Below is a small trained network, with its code and all its weights. Each question gives an input and a target symbol and asks what happens when units are switched off, that is, made to give their printed mean instead of their output.

import numpy as np


def w(rows, s, z=0):
    codes = np.array(rows[::2]) - 128.0
    scale = np.full(codes.shape[1], s)
    scale[-1] = z or s
    return codes * scale


def f(y):
    return y / 2 * (1 + np.tanh(0.7978845608 * (y + 0.044715 * y**3)))


def softmax(a):
    e = np.exp(a - a.max(-1, keepdims=True))
    return e / e.sum(-1, keepdims=True)


def log_softmax(a):
    a = a - a.max(-1, keepdims=True)
    return a - np.log(np.exp(a).sum(-1, keepdims=True))


def net(x, mask):
    ids = ['βγεζηθλμξπσφψω'.index(c) for c in x.split()]
    T = len(ids)
    res = E[ids] + P[:T]
    u = 0
    for l in range(3):
        q, k, v = (res @ M[l].T for M in (Q, K, V))
        z = softmax(np.where(np.tri(T) > 0, q @ k.T / 4**0.5, -1e9)) @ v
        res = res + np.where(mask[u], z, O[l][:, -1]) @ O[l][:, :-1]
        u += 1
        y = f(res @ A[l][:, :-1].T + A[l][:, -1])
        res = res + np.where(mask[u : u + 4], y, B[l][:, -1]) @ B[l][:, :-1]
        u += 4
    return log_softmax(res[-1] @ U[:, :-1].T + U[:, -1])


Q, K, V, O, A, B = {}, {}, {}, {}, {}, {}
E = w([
[208,128,121],'β',
[175,175,133],'γ',
[157,146,108],'ε',
[79,124,64],'ζ',
[102,44,130],'η',
[95,58,136],'θ',
[114,48,50],'λ',
[129,179,30],'μ',
[175,105,1],'ξ',
[63,99,140],'π',
[152,102,229],'σ',
[68,198,206],'φ',
[103,211,160],'ψ',
[33,107,133],'ω',
],0.014)
P = w([
[54,4,182],'0',
[30,25,97],'1',
[43,57,109],'2',
[63,86,114],'3',
[76,109,115],'4',
[69,120,108],'5',
[84,137,109],'6',
[81,155,109],'7',
[79,176,117],'8',
[94,183,120],'9',
[92,193,114],'10',
[67,206,107],'11',
[88,213,115],'12',
[85,220,112],'13',
],0.0025)
Q[0] = w([
[158,71,232],'L0H1',
[38,74,152],'L0H1',
[108,255,107],'L0H1',
[139,31,197],'L0H1',
],0.011)
K[0] = w([
[146,54,214],'L0H1',
[37,97,136],'L0H1',
[112,247,141],'L0H1',
[130,29,169],'L0H1',
],0.012)
V[0] = w([
[249,81,98],'L0H1',
[126,117,70],'L0H1',
[178,254,124],'L0H1',
[102,171,61],'L0H1',
],0.0047)
O[0] = w([
[138,157,253,156],'L0H1',
[74,170,134,171],'L0H1',
[86,10,87,2],'L0H1',
[40,134,81,133],'L0H1',
],0.0056,0.0012)
A[0] = w([
[196,54,2,7],'L0N1',
[66,205,2,117],'L0N2',
[54,189,107,26],'L0N3',
[47,7,152,137],'L0N4',
],0.0094,0.0019)
B[0] = w([
[71,246,125,215],'L0N1',
[197,52,138,252],'L0N2',
[154,194,120,150],'L0N3',
[77,150,176,196],'L0N4',
],0.014,0.003)
Q[1] = w([
[166,87,133],'L1H1',
[1,234,90],'L1H1',
[72,248,174],'L1H1',
[13,190,76],'L1H1',
],0.0069)
K[1] = w([
[152,125,131],'L1H1',
[33,150,118],'L1H1',
[17,101,137],'L1H1',
[2,158,120],'L1H1',
],0.0094)
V[1] = w([
[59,1,75],'L1H1',
[107,83,162],'L1H1',
[88,25,171],'L1H1',
[118,146,38],'L1H1',
],0.0073)
O[1] = w([
[163,247,115,2],'L1H1',
[134,149,155,154],'L1H1',
[150,186,175,135],'L1H1',
[129,153,66,23],'L1H1',
],0.013,0.00064)
A[1] = w([
[222,65,111,116],'L1N1',
[106,148,203,9],'L1N2',
[39,168,208,251],'L1N3',
[12,83,124,33],'L1N4',
],0.011,0.003)
B[1] = w([
[163,251,228,192],'L1N1',
[185,82,49,154],'L1N2',
[39,113,144,255],'L1N3',
[147,204,160,139],'L1N4',
],0.012,0.0058)
Q[2] = w([
[70,183,88],'L2H1',
[165,82,131],'L2H1',
[81,234,147],'L2H1',
[62,251,144],'L2H1',
],0.012)
K[2] = w([
[81,140,49],'L2H1',
[204,104,142],'L2H1',
[2,157,143],'L2H1',
[1,160,135],'L2H1',
],0.0088)
V[2] = w([
[160,18,3],'L2H1',
[65,30,13],'L2H1',
[44,240,183],'L2H1',
[37,3,112],'L2H1',
],0.004)
O[2] = w([
[71,199,157,22],'L2H1',
[21,159,46,122],'L2H1',
[140,118,9,253],'L2H1',
[1,12,58,191],'L2H1',
],0.0053,0.0062)
A[2] = w([
[116,155,176,116],'L2N1',
[5,131,184,154],'L2N2',
[67,137,145,2],'L2N3',
[13,160,251,138],'L2N4',
],0.015,0.0046)
B[2] = w([
[101,90,113,133],'L2N1',
[164,36,88,247],'L2N2',
[186,250,156,164],'L2N3',
[86,206,139,219],'L2N4',
],0.02,0.015)
U = w([
[98,221,76,165],'β',
[152,91,99,173],'γ',
[114,25,137,120],'ε',
[152,73,131,69],'ζ',
[149,146,142,41],'η',
[170,148,139,26],'θ',
[124,131,160,151],'λ',
[81,153,192,255],'μ',
[182,142,151,159],'ξ',
[227,97,178,198],'π',
[152,162,146,52],'σ',
[137,132,161,130],'φ',
[154,139,144,59],'ψ',
[199,254,156,74],'ω',
],0.0094,0.005)

Each question gives the input, a string of symbols that net reads in full, and the target symbol t.
The units are the heads (4 rows each of Q, K, V and O) and the neurons (one row each of A and B). Each row of codes is followed by its name. A weight is (code - 128) times the scale printed after its matrix; where a second scale follows, it is the last column's (O, A, B and U).
mask holds one flag per unit, layer by layer, with each layer's heads first. A switched-off unit (its flag False) gives its mean, the last column of its rows in O or B, instead of its output. The means were averaged over made-up inputs and are rounded, as every weight is.
A unit's drop is (log p(t) with every unit on - log p(t) with that unit switched off) / (log p(t) with every unit on - log p(t) with every unit switched off).
The circuit of an input: a set's keep is (log p(t) with only the set's units on - log p(t) with every unit switched off) / (log p(t) with every unit on - log p(t) with every unit switched off). Starting from the 12 units with the biggest drops (on a tie, the unit counted first), units are removed one at a time, each time the one whose removal leaves the highest keep (on an exact tie, the one counted first), for as long as the keep stays at least 0.8.
circuit, biggest first: the units of the circuit, biggest drop first
k most important neurons: the k neurons with the biggest drops, biggest first
top k neurons in layer l: the k neurons of layer l with the biggest drops, biggest first
input φ β ε λ ζ φ, target γ: circuit, biggest first : L2N2, L2H1, L1N3, L2N3
input θ β ξ ψ β ζ ω σ φ β β β σ, target μ: top 3 neurons in layer 2 : L2N2, L2N4, L2N3
input σ λ β π ξ β ζ ξ β σ, target μ: top 3 neurons in layer 2 : L2N2, L2N3, L2N4
input β β ω, target β: 4 most important neurons : L2N4, L2N3, L0N4, L1N3
input ω γ ξ, target β: 3 most important neurons : L2N2, L0N1, L1N3
input β β λ ζ, target π: top 3 neurons in layer 0 : L0N2, L0N1, L0N4
input β β ξ, target β: 2 most important neurons : L0N1, L2N2
input ζ β β β β λ β ζ η, target β: 4 most important neurons : L2N4, L2N3, L1N3, L0N2
input ω β β μ, target ω: 3 most important neurons : L2N2, L0N2, L1N1
input λ β π, target β: 4 most important neurons : L2N4, L2N3, L1N3, L0N4
input φ λ θ, target β: 3 most important neurons : L2N4, L2N3, L0N4
input φ λ β β β β β β γ ω σ π, target β: most important neuron : L2N4
input λ π σ λ φ β β σ β ω β λ, target ε: circuit, biggest first : L0N1, L1N3, L0N4, L2N2
input β β ε, target π: top neuron in layer 0 : L0N4
input σ λ λ γ θ σ, target ε: circuit, biggest first : L1N3, L2N2
input ω η γ β β λ, target β: top 2 neurons in layer 0 : L0N1, L0N4
input β β ζ β γ β β λ γ, target π: circuit, biggest first : L2N4, L0N1
input β β β μ β ω φ β β ψ ψ, target π: top 3 neurons in layer 0 : L0N2, L0N4, L0N1
input β φ λ η μ θ, target β: circuit, biggest first : L2N4, L0N4
input β λ β, target π: 4 most important neurons : L1N3, L2N4, L0N4, L0N1
input σ β ξ β, target μ: 3 most important neurons : L2N2, L1N2, L1N1
input β β ψ, target π: 4 most important neurons : L2N4, L1N1, L0N4, L0N1
input σ β λ, target β: top 3 neurons in layer 0 : L0N4, L0N1, L0N3
input λ λ λ σ, target ε: top 3 neurons in layer 0 : L0N1, L0N2, L0N4
input π λ ω ψ ε λ β μ η, target β: top 3 neurons in layer 0 : L0N2, L0N4, L0N3
input β σ β φ β β β μ, target ω: top 3 neurons in layer 0 : L0N2, L0N4, L0N3
input β γ ζ, target π: 4 most important neurons : L0N2, L2N4, L1N3, L1N1
